The same points and some others measured another way (B), then each row and its match in B
B (68 x 23)
[[-281  -14  -77  -25   68  -40 -180  271  -15  131  474 -130  303 -346
   -63  -40  298 -237 -205  292  270 -213   73]
 [-340   13 -155 -137  -28 -160   31  216 -347  332  322 -200  246 -292
   224  281  -17 -502 -222  186  315 -413  253]
 [-301 -226  -53   28 -286 -163  226 -167 -192  -24   74  -94 -185  126
   177 -297 -174   32 -234  -89   78 -386  -32]
 [ -56 -143  -66   -6  174 -166 -478  270   61 -187  139  -50  239 -230
   -85 -133  302  -57  159  179 -104   44 -198]
 [ 277 -101  166  129  122 -130  -92 -109  161 -194 -307    1  199  186
   -47 -109  -61  181  259  -84 -319   48 -172]
 [-185  -31    8 -142   75   96  -97  536   -6  224  538  119  346 -428
  -101   -9  297 -324  -73  198  399 -137   89]
 [   9   -9  280  373  -84 -133  149 -405   53   52 -116 -179 -119  535
  -234   76  -58   94 -492 -100   75  -81    2]
 [-152  172 -199  -52   15  -96   32  -26 -137   70  190 -396  444 -250
   337  -40   48  -57   32  208   18 -423  228]
 [ 221  105   58  146  182   21 -176  -43  363 -308  -35 -129  403  111
  -131 -333  286  366  186   80 -153  198 -197]
 [-354 -917 -295  -27  194 -100  297 -385  565 -116 -321  -24  826 -462
   -41 -692 -588 -256  387  474 -732 -475 -244]
 [-205  108  -13  131  174 -265   41  -47   53   33  290 -285  146   84
   -30  -88  128    5 -389  153  314  -47  -67]
 [-143  348 -216 -151  -25  107  173  214  -51   29  302 -188  397   39
   226  -91  242    3 -124   56  481   59   68]
 [-102 -167  136  -30 -138  164  408   34   39  281  159  106  281 -136
   -20 -111 -172 -182 -107   17  167 -413  215]
 [  18  -54  -78 -160  -20  132  -66  321   21  -42  -20  159  340    5
    -3  -22  134 -156  186  -40  112  178 -106]
 [ 185  -68  254  143  -65  176 -145   99   98   25 -241  207  114  445
  -398  307  150 -193 -141 -157   81  370  -87]
 [  91 -165   27  -86 -176   93  270   14    4  -94 -369  236   75  480
    27  -53 -215  -47   91 -310   44  230 -181]
 [ 166  128  -90 -104  -17  167 -273  318   60 -219  -68   64  326  141
   -22  -44  354   43  258  -59   63  371 -155]
 [  53 -408  344  191 -142 -158  -75  -68 -101   51 -146  184 -239  125
  -203   40 -189 -114  -79 -159 -201 -286  -33]
 [ 203 -124  325  207  -57   72  216 -197  125  139 -280   88  164  334
  -220  148 -180  -72 -113 -138  -76  -58   76]
 [  -4  278  -55  -16  163  -19  -91  192   43    4  252 -210  413  -62
    60    5  300   13  -46  135  248   43   42]
 [ -43 -271  -99  -46   73 -102   66  -22  239 -261  -19   -6  294 -130
    85 -589  -69  212  297   79 -226 -138 -244]
 [ -10    1    1   92   -2  -17 -102   -7  128 -196  117 -120  174   21
   -31 -328  217  230   16   70  -22  -56 -103]
 [-146   84  -30  106   10 -180  -70   -4  -36  -77  120 -175    1  267
   -38  -26  175   17 -326    7  264  104 -137]
 [-167  144 -181 -181   23  -10 -196  326 -290  266  404 -274  530 -640
   309  171  185 -356  154  295   78 -556  391]
 [ 162 -114  127 -142  -63  241 -195  470    2   33  139  285  319 -315
   -79  -56  215 -121  360  -21  -13 -106   74]
 [ 272 -139  322  274  123 -210  114 -335  157  -39 -433  -30   99  447
  -156  101 -266   64  -28 -151 -267   16  -96]
 [-292   33 -103  -70   26 -276  224   53 -200  140  319 -203   78  -98
   289 -106  -90 -113 -239   54  310 -353   65]
 [  65  186   69   64   77  -20  -55  112   63  -31  172 -118  239   69
   -37  -51  243   92  -76   34  187   42   -8]
 [ -48  -26  -27  -24  -11 -128  -93   47 -157   62  113 -182  256 -247
   193  -12   13  -94  114  108  -93 -409  156]
 [ 160  386   39  133  237   44 -142   49  261 -113  112 -239  463  224
  -135   10  412  188  -99  111  211  334  -73]
 [   5   83  -35   55   60 -192 -193   -7 -196   55 -106 -242  221  121
    98  327   38 -211  -45   36  -25  -63   64]
 [-113 -316   47  -37 -346 -106 -350  203 -310 -189  238   64 -300 -369
   160 -437  147  177  250  -64 -235 -575   -9]
 [-226  179 -152 -238 -103  185  117  454 -194  266  303   69  293   43
    56  270  208 -442 -262    1  655  141  115]
 [ -70  212    6   69   19   84  297  -81   20  260  -46 -159  394  389
   -67  378  -24 -308 -406   17  388  143  136]
 [ 228   87  119  -32  -54   36  135   81    4  -85  -39   33  154   91
   158 -204   10  237  231 -181  -21 -112   15]
 [ 131 -202  319   93 -226  -10 -148  123 -114  -57  193  136 -206 -241
   -16 -327  104  249  191 -127 -182 -517   86]
 [-211 -441  -17   13  -47 -142 -167  136   70 -179   51  167  -72   17
  -167 -325   55  -76  -52   17   -5   25 -330]
 [ 240  104  216  231  153 -323   46 -292    3  -63 -226 -255   80  313
    84   63 -132  199   -4  -98 -182 -132   -7]
 [ 216  131  172   80    8  -92   10  -22 -102   36  -69 -111  139  110
   104   99   -2   73   92 -102  -57 -183  129]
 [ -62  109  -10   -6  116 -209  -12   65 -144  125  214 -249  271 -194
   199   68   28 -109  -22  124   85 -330  157]
 [ -40  236  172  167  193  -72  -66  106   -1  297  240 -180  303  123
  -248  450  233 -321 -471  143  413   68  162]
 [ 176  169 -148 -108   67 -148 -110   42 -222  -68 -440 -154  322  364
   263  402  -71 -197  227 -148  -77  258  -41]
 [  91 -583  330   88 -281  161 -212  152  104 -134   92  382 -108 -372
  -253 -538   55  174  343  -56 -412 -485  -49]
 [  95  -28  305  351  173 -164  396 -439  313   58 -339  -62   91  795
  -342  149 -248    2 -519 -141  160  295 -177]
 [  31  501 -207 -267   86   57  268  294 -134  104   46 -122  455  317
   316  279  117 -159  -64 -131  594  359   43]
 [-357  -55  -95  -57   17 -269  291  -36 -263  369  292 -292  263 -328
   313   86 -259 -376 -236  198  181 -689  308]
 [ 325 -383  176   72 -115  286  -47  -53  392 -326 -425  308  303  130
  -246 -442  -17  255  495 -123 -501  112 -235]
 [ 109 -215  156   28 -196   10  165  -70   -6  -98  -80   83   17  -22
   117 -366 -147  229  234 -159 -232 -382   15]
 [ 127 -119  253  274  -52  122 -324  -28  240 -174   -1   37   86  144
  -416 -159  342  169  -51   37 -147   76 -119]
 [-115  -72 -368 -213  -65  172  728 -221  188  -12 -669   55  600  804
   155  102 -474 -335  -93 -185  231  575 -248]
 [ -52  178  -31   70  108 -264  -29 -105 -138   76  150 -408  280 -134
   249   45   11    5  -54  157  -20 -404  198]
 [  49 -235  215  120 -200   78  150  -85  -19   88 -378  231  -53  582
  -276  280 -169 -277 -251 -248   96  223  -96]
 [ 206 -455  325  223   10 -174 -464   58  208 -423  -90  244 -258   22
  -321 -500  170  370  264 -103 -433    4 -403]
 [  33 -103  252  142  -64 -134   20  -68 -189  243  -93  -31    3  129
   -76  355 -146 -277 -193  -74    8 -269  167]
 [   6 -281  148  121 -140  -96    7 -138  -86   13 -240   35  -39  226
   -68   60 -173 -124  -62 -120 -162 -165  -20]
 [ 149 -316  194   68   57   92 -368  255  266 -199  146  194  252 -395
  -257 -419  281  154  382  129 -322 -168 -131]
 [-213  -60 -178 -229   92   66  432  213   62  251  -12  112  510  191
    37  195 -190 -522 -193   20  477  246  -46]
 [  36 -185  224  240   91 -128 -123 -103  141  -21 -129   13   51  292
  -331   85   29  -90 -228   -3  -37  129 -161]
 [ -79  546   42   72  108 -122  -94  179 -290  339  387 -389  239  110
    66  592  326 -290 -491  101  588  -39  321]
 [  97   79  170  148  -57  105 -301  145   10  -22  -20   48   70  316
  -319  236  346  -91 -196  -71  162  289  -60]
 [ 480  448  304  225  153  375  230 -138  458   22 -140 -109  689  374
  -239   52  222  291   25  -19   84  261  153]
 [ -31 -195 -105 -191 -110  136  116  207   -8    4  -31  138  365 -169
   140 -176  -83 -150  296  -11  -58 -164   15]
 [  22  -41  138  -58   14   97  -53  383   19  101   97  262  143  165
  -234  186  173 -279 -131  -88  378  299 -105]
 [  27  313  -52  -79  281   -1  -84  358   81  101  144  -46  479  161
   -75  310  293 -254 -141   66  477  448  -72]
 [-170  302 -129  -33  142  -21   -8  250   78  -14  470 -206  322  -47
    42 -151  389   38 -236  169  511  101  -51]
 [  28    7   35   77   53 -248 -148  -35  -98  -80  101 -242  116 -174
   178 -161   47  152  129   73 -175 -380   54]
 [  46 -460  161    7 -143   42   51   60   12   31 -341  344   36  233
  -217   79 -223 -295   50 -188 -119   59 -144]
 [  39  -43  347  285 -106   -8  600 -421   89  265 -341   36  -47  879
  -276  328 -370 -178 -641 -282  319  166   12]]
Rows of B count from 0, top down.

[  19  235  -66  -70 -107  -45  185  154   77  -77 -164   72  -78 -122
  -20 -318  118  206  -79  -65  109   29  -13  194  115   84 -117   84
  -10  151  -75 -332 -329] : 15
[-125  312 -260  -40 -163  159  384   68  311   51 -297 -120  -51 -194
  108 -342  -88  124 -133  -56   67 -156  132   47  226   -8   11  147
  -27  193  173 -190 -168] : 11
[-144  137   95  255   -9 -399  101 -151 -266  -33  393   75  -81   32
 -122   94   69   -1   28   34 -201    2   58  176   88  -32 -261 -241
  207 -360 -139  -97   38] : 52
[  -4   19 -172  -48  -52  202 -117  -86  186   59 -103  -53  157  183
   49   45  -68 -112 -136  -15  -54   79  -33  -76  135 -130  139  128
  -13  151  229  201  175] : 7
[ -15  170   -6  -76   11  -38  348 -100  133  -85 -129  180   68   23
  -83 -108 -144   87  107 -200  -36  -87  -79  291  154  -56  -71  101
   11 -243  104  -75 -250] : 16
[  57   31  -53  131   53 -208 -191 -199 -278  -61  207   59  -55  184
 -154   96  164 -200 -106  121   -7  112  -51  -98  -32   46 -134 -277
  132   -6 -150  -19  146] : 17
[  85  420 -330  170  -57 -236  325   24   90 -254   68  -74 -188   -4
  -98 -161  220  202 -266  151  178  128   68  -42   99  200 -188 -220
  -20  385  186 -334  -23] : 31
[  35   78 -257   41  -73  160 -130    3  195  -10  -94 -171  101  135
   32    5   64  -72 -308   58   66  126  -12 -233   57  -41  169   40
  -24  414  243  112  254] : 45
[-166  267 -275  179 -207  -44  -86   17  -49  217  226 -222 -275  -29
  174 -133  209   28 -216  311 -160  101  304  -34  302  -21 -290 -141
   83  252  -84 -110  142] : 2
[ -74  -86  119   95  140  -21   21 -186   66 -162 -176 -189  300   72
 -124   16 -200 -141 -112 -185   57 -170 -259 -207  -90  -67  391  -97
  108 -118   92  105  164] : 40
[  -4 -151   87  -67  121   90 -323 -283   10   72   74  -12  214  409
   20  203 -137 -147   97   -4 -283  143 -182  112  242 -214   57   10
   38 -260   51  391  184] : 30
[-134 -107  -81  -90   59  191 -268 -406  -19  192 -100 -141  159  309
  124   23 -251 -350  101  103 -239  -57  -51  -81  278 -177  125  -53
   64 -230   36  334  242] : 58
[ -80  215  -55  162  -34  -78  294   48  154 -124  -76 -167   23 -149
  -58 -147   -9  127 -202 -103   85 -117  -17  -48   29   13   85  -54
   64  107   92 -159  -27] : 21
[ -31  154 -119  -72  -82  -25  208 -156  -10   80   32  310  -30   65
  -58    0  -76  -82  116  -96 -123  -28   83  274  174  -94 -230  112
   45 -259   68    5 -145] : 13
[ -83  206  -98  236   14  -96  386  -63  214 -173  -12 -153  110  -71
 -118   30 -106   56 -221 -150   66 -144  -25 -127  -18  -46  162  -74
   71   41  295  -11  148] : 0
[-129  -35   97   82   72 -167  -33 -336 -222   34  137   69   79  151
  -91   86 -137 -232  123  -26 -192 -102  -57   69   89 -103  -51 -168
  182 -455 -115  110   88] : 59
[ 137  -90  144   13  170   43 -193  -80  -18 -130 -136  -79  136  131
 -156   -1   38  -73 -132 -137  100   26 -316 -104  -75  -20  164 -111
   48   45 -164   75   -5] : 25
[  86   72  -15   30  -53 -192  144  -57 -229  -67   58  446   -1  -46
 -287   58   97 -181  -35 -212  125  -51  -21  100 -212   22 -161    6
  139 -162 -125 -149 -157] : 46
[ -39   10 -124  -20  -33   62 -218 -206  -37  137   89    8   35  254
   53   88  -14 -178  -16  114 -191  111   31   24  218 -124  -80  -17
   53  -47   39  200  176] : 65
[-139   39   -1 -167 -222  278 -138   33   44  478   38  193  -95   -3
  200  -52  -25  -36  131  -74 -366   21  192  415  385 -309 -330  348
   44 -235 -199  178 -200] : 49
[ 123  -74  -76    0  111    4 -294 -282 -161  -23   19   39   59  289
 -120  117   46 -305  -78   73    2   95 -144 -163   -5  -24    8 -188
   63   16  -79  168  183] : 53
[  85   42 -202  -39   15  108 -117 -221   23   61   25  101   40  266
  -38  127  -17 -213  -56   37  -67  105  -17  -28  125 -109  -61   -5
    5   35  125  223  151] : 28
[  77   12  117  359  -44  -77  163  271  241 -183  270  119  284  -93
 -325  485  112  107 -438 -469   64   55 -122  -83 -369 -226  208  187
  109  140  309  229  253] : 9
[  55  223 -200  225 -118 -466  238   20 -284 -302  146  297  -42 -106
 -338  -16  265 -112 -264  -24  327    6   50 -159 -353  249  -75 -201
  169  170   40 -453   12] : 42
[   3   92 -260   -1  -24  135  -86 -244   85  125   74    3    7  270
   41  137  -54 -188  -56  108 -162   96   70  -24  240 -144  -86   -3
    8   34  202  271  234] : 1
[  45  222 -268   71  -99 -248   97   -9 -155 -203  -54   84  -64  -25
 -142 -205  206  -72 -228  104  279   51   36 -154 -113  243  -31 -176
   74  305   24 -392  -21] : 35
[-178  216   48  207   16  -54  236   33  235  -83  -45 -417   13 -114
   66 -195  -59  275 -167  -26  -75  -92  -44    7  223  -46  103 -116
   56   59   54  -99   17] : 22
[ 140  -87  161 -289  159  200 -165 -101  273  -95 -225   54  285  381
   26  -13 -153  156  163 -176 -152  203 -370  355  316 -158  117  220
 -120 -149  115  244 -180] : 41
[ -20 -110   74  -75    2    3 -254 -206 -176  142  106  209  100  237
  -45  123  -39 -225  118  -45 -215   62  -69  177  120 -159 -101   29
  100 -315 -139  193   18] : 4
[  61   57   -7   48   -2 -188  -33 -143 -219  -21  193  275  -42  127
 -174  109  107 -136   10  -30  -55   77  -23  130   -6  -24 -219  -95
  114 -176 -120  -24  -29] : 66
[ -45 -245  -45 -211  -68  176 -252 -320 -344  255 -273  384  164   44
 -120  -16 -168 -707  102 -171   69 -276  -18 -160 -202 -109  121  102
  178 -317 -268  128   -6] : 60
[ -72   72   81   72   28   -8  253  -50  112  -59 -114  -11  125  -92
 -106  -44 -132    7  -58 -252    5 -184 -102   40   -4  -96  110   26
   91 -162   23    1  -72] : 8
